Below are the code and all the weights of a small trained network. Each question names an input and a target symbol and asks about switching units off, where a switched-off unit gives its printed mean instead of its output.

import numpy as np


def w(rows, s, z=0):
    codes = np.array(rows[::2]) - 128.0
    scale = np.full(codes.shape[1], s)
    scale[-1] = z or s
    return codes * scale


def norm(h):
    return h / np.sqrt((h * h).mean(-1, keepdims=True) + 1e-5)


def f(y):
    return y / 2 * (1 + np.tanh(0.7978845608 * (y + 0.044715 * y**3)))


def softmax(a):
    e = np.exp(a - a.max(-1, keepdims=True))
    return e / e.sum(-1, keepdims=True)


def log_softmax(a):
    a = a - a.max(-1, keepdims=True)
    return a - np.log(np.exp(a).sum(-1, keepdims=True))


def net(x, mask):
    ids = ['ΘΞΣΦΩαγλμτψ'.index(c) for c in x.split()]
    T = len(ids)
    res = E[ids] + P[:T]
    u = 0
    for l in range(2):
        r = norm(res)
        for j in range(3):
            rows = slice(3 * j, 3 * j + 3)
            q, k, v = (r @ M[l][rows].T for M in (Q, K, V))
            z = softmax(np.where(np.tri(T) > 0, q @ k.T / 3**0.5, -1e9)) @ v
            o = O[l][rows]
            res = res + np.where(mask[u + j], z, o[:, -1]) @ o[:, :-1]
        u += 3
        y = f(norm(res) @ A[l][:, :-1].T + A[l][:, -1])
        res = res + np.where(mask[u : u + 4], y, B[l][:, -1]) @ B[l][:, :-1]
        u += 4
    return log_softmax(norm(res)[-1] @ U[:, :-1].T + U[:, -1])


Q, K, V, O, A, B = {}, {}, {}, {}, {}, {}
E = w([
[89,91,161,179,60,149,142,163],'Θ',
[78,126,113,176,177,141,144,137],'Ξ',
[128,216,158,38,152,132,154,204],'Σ',
[178,147,112,98,34,143,173,181],'Φ',
[70,167,155,120,42,90,37,118],'Ω',
[143,89,129,75,133,163,253,108],'α',
[154,206,164,188,110,146,107,69],'γ',
[53,126,197,118,179,211,120,82],'λ',
[60,164,84,103,166,139,241,102],'μ',
[172,95,60,65,229,146,134,215],'τ',
[200,132,170,128,193,80,190,177],'ψ',
],0.023)
P = w([
[213,49,4,130,196,220,49,165],'0',
[2,134,184,180,166,97,195,119],'1',
[14,137,163,177,160,120,205,131],'2',
[28,134,149,178,171,115,176,141],'3',
[52,114,123,148,209,83,186,169],'4',
[52,135,139,175,194,107,156,136],'5',
[63,127,117,140,218,89,159,174],'6',
[63,137,113,161,221,111,145,192],'7',
],0.007)
Q[0] = w([
[199,186,156,68,195,183,146,139],'L0H0',
[164,217,55,133,66,101,163,206],'L0H0',
[99,176,220,28,104,35,116,95],'L0H0',
[201,242,154,131,131,131,167,65],'L0H1',
[142,61,199,59,115,223,76,60],'L0H1',
[183,21,231,220,128,70,103,171],'L0H1',
[139,115,166,20,125,116,131,148],'L0H2',
[166,2,117,121,103,132,72,58],'L0H2',
[229,170,167,135,151,116,103,38],'L0H2',
],0.015)
K[0] = w([
[171,145,110,79,188,128,134,109],'L0H0',
[183,152,102,110,77,100,115,191],'L0H0',
[105,152,192,69,120,85,143,86],'L0H0',
[136,188,130,112,111,98,206,51],'L0H1',
[150,127,208,82,107,226,107,101],'L0H1',
[151,113,233,183,141,99,117,204],'L0H1',
[114,61,138,169,119,107,125,148],'L0H2',
[7,170,88,108,109,102,155,178],'L0H2',
[48,173,169,176,142,42,139,155],'L0H2',
],0.017)
V[0] = w([
[160,123,23,123,85,149,137,61],'L0H0',
[113,246,84,138,65,111,166,210],'L0H0',
[98,32,53,190,57,43,121,130],'L0H0',
[167,175,170,184,134,104,227,155],'L0H1',
[117,127,76,213,165,54,134,165],'L0H1',
[160,122,246,145,154,110,101,179],'L0H1',
[27,109,101,104,90,174,118,185],'L0H2',
[85,217,114,71,149,111,136,131],'L0H2',
[130,89,88,113,133,70,158,199],'L0H2',
],0.014)
O[0] = w([
[109,120,99,196,52,55,132,118,33],'L0H0',
[209,226,125,79,58,121,89,60,254],'L0H0',
[111,179,199,230,52,111,142,221,36],'L0H0',
[159,112,167,127,179,165,212,42,255],'L0H1',
[163,168,142,161,211,60,156,146,226],'L0H1',
[134,136,174,152,160,255,113,167,28],'L0H1',
[64,175,101,116,93,112,135,226,110],'L0H2',
[115,183,56,150,130,174,107,91,115],'L0H2',
[182,217,135,113,166,131,168,213,157],'L0H2',
],0.0092,0.009)
A[0] = w([
[101,154,137,192,197,106,130,117,71],'L0N0',
[136,106,156,193,91,167,128,174,26],'L0N1',
[155,193,172,175,92,146,74,72,192],'L0N2',
[4,182,186,116,140,154,118,101,252],'L0N3',
],0.019,0.002)
B[0] = w([
[246,157,160,178,167,84,86,61,254],'L0N0',
[89,170,212,74,177,203,186,115,162],'L0N1',
[184,37,196,59,119,82,110,114,234],'L0N2',
[119,173,134,95,245,10,101,102,233],'L0N3',
],0.012,0.0065)
Q[1] = w([
[148,37,138,85,150,148,81,159],'L1H0',
[222,129,240,105,190,153,39,112],'L1H0',
[117,150,100,38,182,62,233,82],'L1H0',
[64,90,127,212,76,113,71,159],'L1H1',
[157,79,193,149,131,79,121,126],'L1H1',
[47,165,194,115,94,67,132,128],'L1H1',
[230,162,162,17,194,145,149,41],'L1H2',
[89,152,9,249,112,94,73,179],'L1H2',
[62,173,96,100,107,123,130,98],'L1H2',
],0.015)
K[1] = w([
[144,127,130,195,155,186,130,187],'L1H0',
[68,187,25,180,50,195,88,194],'L1H0',
[217,70,34,75,124,69,196,104],'L1H0',
[141,189,68,10,142,113,193,40],'L1H1',
[135,148,166,106,153,149,79,169],'L1H1',
[131,153,214,118,144,34,125,140],'L1H1',
[159,100,64,184,81,240,58,191],'L1H2',
[170,139,239,9,167,87,164,140],'L1H2',
[161,122,179,171,142,129,114,70],'L1H2',
],0.015)
V[1] = w([
[122,179,64,156,121,65,172,143],'L1H0',
[213,123,208,99,154,152,100,189],'L1H0',
[163,18,132,88,102,73,197,181],'L1H0',
[168,129,139,51,77,198,176,133],'L1H1',
[228,72,109,110,181,110,137,90],'L1H1',
[146,131,135,174,151,121,250,147],'L1H1',
[190,99,66,38,60,147,77,200],'L1H2',
[65,158,130,77,120,193,196,68],'L1H2',
[193,176,214,141,42,112,154,77],'L1H2',
],0.017)
O[1] = w([
[146,105,105,126,112,52,221,166,237],'L1H0',
[192,114,153,117,163,219,93,179,73],'L1H0',
[54,96,115,212,43,205,118,191,214],'L1H0',
[147,69,142,70,134,141,244,149,63],'L1H1',
[175,87,10,164,112,132,138,102,247],'L1H1',
[132,222,101,180,143,217,163,89,190],'L1H1',
[133,122,48,87,3,119,72,170,163],'L1H2',
[93,149,137,52,145,195,195,61,85],'L1H2',
[185,163,182,133,52,62,134,46,122],'L1H2',
],0.011,0.012)
A[1] = w([
[121,193,166,172,148,138,118,122,2],'L1N0',
[184,89,154,173,57,124,189,140,144],'L1N1',
[214,59,124,118,154,164,185,163,129],'L1N2',
[110,79,122,2,76,180,188,132,75],'L1N3',
],0.018,0.0007)
B[1] = w([
[101,216,94,109,98,163,119,30,234],'L1N0',
[112,184,133,188,114,182,103,112,234],'L1N1',
[120,66,126,63,109,106,184,206,254],'L1N2',
[88,251,89,213,104,165,36,61,254],'L1N3',
],0.014,0.0057)
U = w([
[60,182,217,111,130,194,169,145,195],'Θ',
[158,186,98,241,195,133,82,145,74],'Ξ',
[137,207,37,22,141,198,97,100,2],'Σ',
[194,161,110,144,2,167,136,152,126],'Φ',
[110,102,167,83,107,87,86,189,211],'Ω',
[16,104,86,203,71,222,159,131,119],'α',
[125,19,131,151,99,168,112,39,176],'γ',
[1,94,83,120,202,168,83,141,86],'λ',
[75,143,63,120,125,68,243,118,173],'μ',
[136,83,40,131,125,159,136,246,143],'τ',
[209,83,126,118,151,211,220,141,148],'ψ',
],0.0061,0.0026)

Each question gives the input, a string of symbols that net reads in full, and the target symbol t.
The units are the heads (3 rows each of Q, K, V and O) and the neurons (one row each of A and B). Each row of codes is followed by its name. A weight is (code - 128) times the scale printed after its matrix; where a second scale follows, it is the last column's (O, A, B and U).
mask holds one flag per unit, layer by layer, with each layer's heads first. A switched-off unit (its flag False) gives its mean, the last column of its rows in O or B, instead of its output. The means were averaged over made-up inputs and are rounded, as every weight is.
A unit's drop is (log p(t) with every unit on - log p(t) with that unit switched off) / (log p(t) with every unit on - log p(t) with every unit switched off).
The circuit of an input: a set's keep is (log p(t) with only the set's units on - log p(t) with every unit switched off) / (log p(t) with every unit on - log p(t) with every unit switched off). Starting from the 12 units with the biggest drops (on a tie, the unit counted first), units are removed one at a time, each time the one whose removal leaves the highest keep (on an exact tie, the one counted first), for as long as the keep stays at least 0.8.
circuit, biggest first: the units of the circuit, biggest drop first
unit that matters most: the unit with the biggest drop
top k neurons: the k neurons with the biggest drops, biggest first
top k neurons in layer l: the k neurons of layer l with the biggest drops, biggest first
heads that matter: for each layer, one digit per head in row order, 1 if its drop is at least 0.15 and else 0, layers parted by /
input γ γ Ξ Ξ γ μ ψ, target γ: heads that matter => 001 / 100
input Ξ γ τ α, target Ξ: top 2 neurons in layer 0 => [L0N2, L0N0]
input γ Σ μ τ μ Ξ Ω, target γ: unit that matters most => L0H2
input Φ ψ τ, target Φ: circuit, biggest first => [L1H2, L0N3]
input ψ Φ μ Ξ λ Θ, target ψ: heads that matter => 001 / 000
input ψ Ξ Ω Φ, target ψ: top 2 neurons in layer 1 => [L1N2, L1N3]
input Ξ Ξ α Σ Φ, target Ξ: circuit, biggest first => [L1H2, L0H1]
input Φ Φ ψ, target Φ: heads that matter => 000 / 001
input Ξ ψ μ Ξ λ μ μ, target Ξ: top 2 neurons => [L0N3, L0N0]
input α Φ Σ γ λ, target α: heads that matter => 110 / 100
input τ μ λ Ξ Ξ Ξ Ξ, target τ: heads that matter => 010 / 001
input ψ Σ ψ, target ψ: heads that matter => 000 / 000
input Ξ Σ α Θ μ Φ μ, target Ξ: heads that matter => 100 / 011
input Φ μ α, target Φ: unit that matters most => L1H2
input Φ γ λ μ, target Φ: circuit, biggest first => [L1H2, L0H0]
input Ξ Ω λ Φ ψ Σ Ω, target Ω: heads that matter => 010 / 010
input λ μ λ Σ Φ Φ Ξ, target λ: circuit, biggest first => [L0H1, L1H2, L0H0]
input Ξ Σ Φ, target Ξ: circuit, biggest first => [L1H2, L0H0]
input γ Ξ Θ Θ, target γ: top 2 neurons => [L0N2, L0N3]
input Φ λ Ξ α, target Φ: circuit, biggest first => [L1H2]
input Θ Σ μ, target Θ: heads that matter => 101 / 010
input α γ Ξ γ, target α: circuit, biggest first => [L1H0, L0H0]
input μ Θ Ξ Φ μ Θ ψ, target ψ: heads that matter => 010 / 000
input Ξ Ξ Ω, target Ω: circuit, biggest first => [L0N2, L0H0]
input α ψ Φ, target α: top 2 neurons in layer 0 => [L0N2, L0N0]
input τ μ Ξ Φ Θ Ω, target τ: heads that matter => 000 / 001
